Here is a tiny trained network, its code and every weight. The questions are about switching its units off for an input and a target symbol, where a switched-off unit gives its printed mean instead of its output.

import numpy as np


def w(rows, s, z=0):
    codes = np.array(rows[::2]) - 128.0
    scale = np.full(codes.shape[1], s)
    scale[-1] = z or s
    return codes * scale


def norm(h):
    return h / np.sqrt((h * h).mean(-1, keepdims=True) + 1e-5)


def f(y):
    return np.maximum(y, 0)


def softmax(a):
    e = np.exp(a - a.max(-1, keepdims=True))
    return e / e.sum(-1, keepdims=True)


def log_softmax(a):
    a = a - a.max(-1, keepdims=True)
    return a - np.log(np.exp(a).sum(-1, keepdims=True))


def net(x, mask):
    ids = ['δεζημξπσφω'.index(c) for c in x.split()]
    T = len(ids)
    res = E[ids] + P[:T]
    r = norm(res)
    for j in range(2):
        rows = slice(4 * j, 4 * j + 4)
        q, k, v = (r @ M[0][rows].T for M in (Q, K, V))
        z = softmax(np.where(np.tri(T) > 0, q @ k.T / 4**0.5, -1e9)) @ v
        o = O[0][rows]
        res = res + np.where(mask[j], z, o[:, -1]) @ o[:, :-1]
    y = f(norm(res) @ A[0][:, :-1].T + A[0][:, -1])
    res = res + np.where(mask[2:14], y, B[0][:, -1]) @ B[0][:, :-1]
    return log_softmax(norm(res)[-1] @ U[:, :-1].T + U[:, -1])


Q, K, V, O, A, B = {}, {}, {}, {}, {}, {}
E = w([
[130,143,94,138,132],'δ',
[153,156,130,136,146],'ε',
[127,132,105,118,147],'ζ',
[119,158,86,101,125],'η',
[184,4,118,94,247],'μ',
[125,142,88,130,133],'ξ',
[143,147,112,133,125],'π',
[81,48,105,169,119],'σ',
[126,142,91,131,134],'φ',
[128,106,125,96,117],'ω',
],0.0032)
P = w([
[251,71,104,102,154],'0',
[155,125,28,133,108],'1',
[228,68,133,96,165],'2',
[106,140,74,131,130],'3',
[219,71,140,115,143],'4',
[87,149,88,141,123],'5',
[214,79,159,106,145],'6',
[56,162,107,146,124],'7',
[197,97,124,153,120],'8',
[37,173,128,165,109],'9',
[199,172,233,94,169],'10',
[49,168,159,170,125],'11',
],0.0012)
Q[0] = w([
[204,126,234,54,78],'h1',
[241,42,220,150,41],'h1',
[255,52,136,168,115],'h1',
[236,61,108,195,130],'h1',
[24,139,157,96,86],'h2',
[237,72,142,113,75],'h2',
[47,178,44,199,222],'h2',
[45,208,39,236,220],'h2',
],0.0043)
K[0] = w([
[232,147,45,182,199],'h1',
[238,70,112,114,210],'h1',
[250,71,227,62,194],'h1',
[240,53,254,47,182],'h1',
[10,111,77,91,35],'h2',
[235,50,159,80,197],'h2',
[51,190,161,228,118],'h2',
[32,209,177,235,156],'h2',
],0.0042)
V[0] = w([
[149,114,141,161,252],'h1',
[88,104,167,95,143],'h1',
[133,129,194,43,110],'h1',
[202,118,171,140,120],'h1',
[182,228,85,178,93],'h2',
[115,153,139,178,236],'h2',
[117,122,94,231,118],'h2',
[88,123,69,78,161],'h2',
],0.0026)
O[0] = w([
[74,156,62,227,131,209],'h1',
[152,148,56,113,72,57],'h1',
[118,181,73,67,136,46],'h1',
[50,148,145,106,148,107],'h1',
[129,128,178,76,222,190],'h2',
[144,133,4,120,178,159],'h2',
[150,55,98,90,158,122],'h2',
[202,140,125,152,126,247],'h2',
],0.0029,0.0015)
A[0] = w([
[126,163,175,183,59,87],'n1',
[136,109,113,87,28,165],'n2',
[213,122,126,146,144,1],'n3',
[90,196,118,155,169,55],'n4',
[138,193,100,87,158,203],'n5',
[129,125,193,192,140,82],'n6',
[133,168,156,72,154,170],'n7',
[171,203,98,66,109,69],'n8',
[91,66,62,124,130,252],'n9',
[164,46,151,72,155,163],'n10',
[95,94,215,102,5,239],'n11',
[29,65,172,127,124,251],'n12',
],0.0032,0.00081)
B[0] = w([
[61,66,13,123,245,148],'n1',
[89,162,240,93,162,178],'n2',
[217,192,178,141,62,234],'n3',
[88,174,193,195,147,187],'n4',
[50,131,67,143,79,249],'n5',
[38,52,99,61,155,159],'n6',
[124,162,108,224,105,171],'n7',
[42,111,9,35,92,169],'n8',
[73,107,253,85,99,254],'n9',
[79,122,155,39,17,210],'n10',
[65,207,185,212,226,208],'n11',
[196,234,59,222,101,172],'n12',
],0.0023,0.0017)
U = w([
[189,141,155,98,124,1],'δ',
[19,203,253,20,81,188],'ε',
[179,101,139,143,58,56],'ζ',
[44,209,15,13,4,235],'η',
[238,230,29,248,238,150],'μ',
[185,200,126,99,57,28],'ξ',
[179,19,113,13,229,231],'π',
[221,144,173,83,116,49],'σ',
[17,128,80,117,227,158],'φ',
[35,21,96,251,28,106],'ω',
],0.0043,0.002)

Each question gives the input, a string of symbols that net reads in full, and the target symbol t.
The units are the heads (4 rows each of Q, K, V and O) and the neurons (one row each of A and B). Each row of codes is followed by its name. A weight is (code - 128) times the scale printed after its matrix; where a second scale follows, it is the last column's (O, A, B and U).
mask holds one flag per unit, heads first, then neurons. A switched-off unit (its flag False) gives its mean, the last column of its rows in O or B, instead of its output. The means were averaged over made-up inputs and are rounded, as every weight is.
A unit's drop is (log p(t) with every unit on - log p(t) with that unit switched off) / (log p(t) with every unit on - log p(t) with every unit switched off).
The circuit of an input: a set's keep is (log p(t) with only the set's units on - log p(t) with every unit switched off) / (log p(t) with every unit on - log p(t) with every unit switched off). Starting from the 12 units with the biggest drops (on a tie, the unit counted first), units are removed one at a time, each time the one whose removal leaves the highest keep (on an exact tie, the one counted first), for as long as the keep stays at least 0.8.
units of the circuit, in order: the units of the circuit, biggest drop first
unit that matters most: the unit with the biggest drop
top k neurons: the k neurons with the biggest drops, biggest first
heads that matter: for each layer, one digit per head in row order, 1 if its drop is at least 0.15 and else 0, layers parted by /
drop when u is switched off: that unit's drop, to one decimal
input ξ ω π ζ ζ, target ε: unit that matters most	n10
input ε π ζ ξ ε ζ ε φ ω ζ η ξ, target μ: top 2 neurons	[n10 n2]
input σ ζ ξ σ ω, target ε: top 2 neurons	[n10 n11]
input φ η ζ ζ ε ξ ω ω φ, target η: units of the circuit, in order	[h1 n8]
input ζ η ζ μ ω, target ε: units of the circuit, in order	[h2 n2 h1]
input ω π η φ, target ε: top 2 neurons	[n10 n12]
input φ ζ ζ ε ε ζ σ π, target μ: units of the circuit, in order	[n9 h1 h2]
input σ ζ ω σ ε ε ε σ ζ, target φ: top 2 neurons	[n10 n3]
input ε ζ ξ, target φ: heads that matter	11
input η ε ζ ω ε ζ δ μ φ ω η δ, target η: heads that matter	11
input ζ ε ε ζ ζ, target φ: heads that matter	11
input ε ζ φ, target φ: heads that matter	11
input ζ ζ ω ζ ζ ζ ε δ, target μ: units of the circuit, in order	[h1 h2]
input ζ ω ζ ζ ζ ζ ζ ω ζ ζ η, target η: unit that matters most	n8
input η ε ζ ζ η η ζ ξ, target μ: top 3 neurons	[n2 n10 n8]
input ω ζ δ ε ζ ω δ ζ ξ ε η, target η: top 3 neurons	[n8 n5 n11]
input π ζ ζ, target ε: drop when n1 is switched off	0.1
input η π ω ω ζ ζ ε ζ δ ζ σ φ, target μ: drop when h2 is switched off	0.4
input ω η ζ, target η: drop when h1 is switched off	0.6
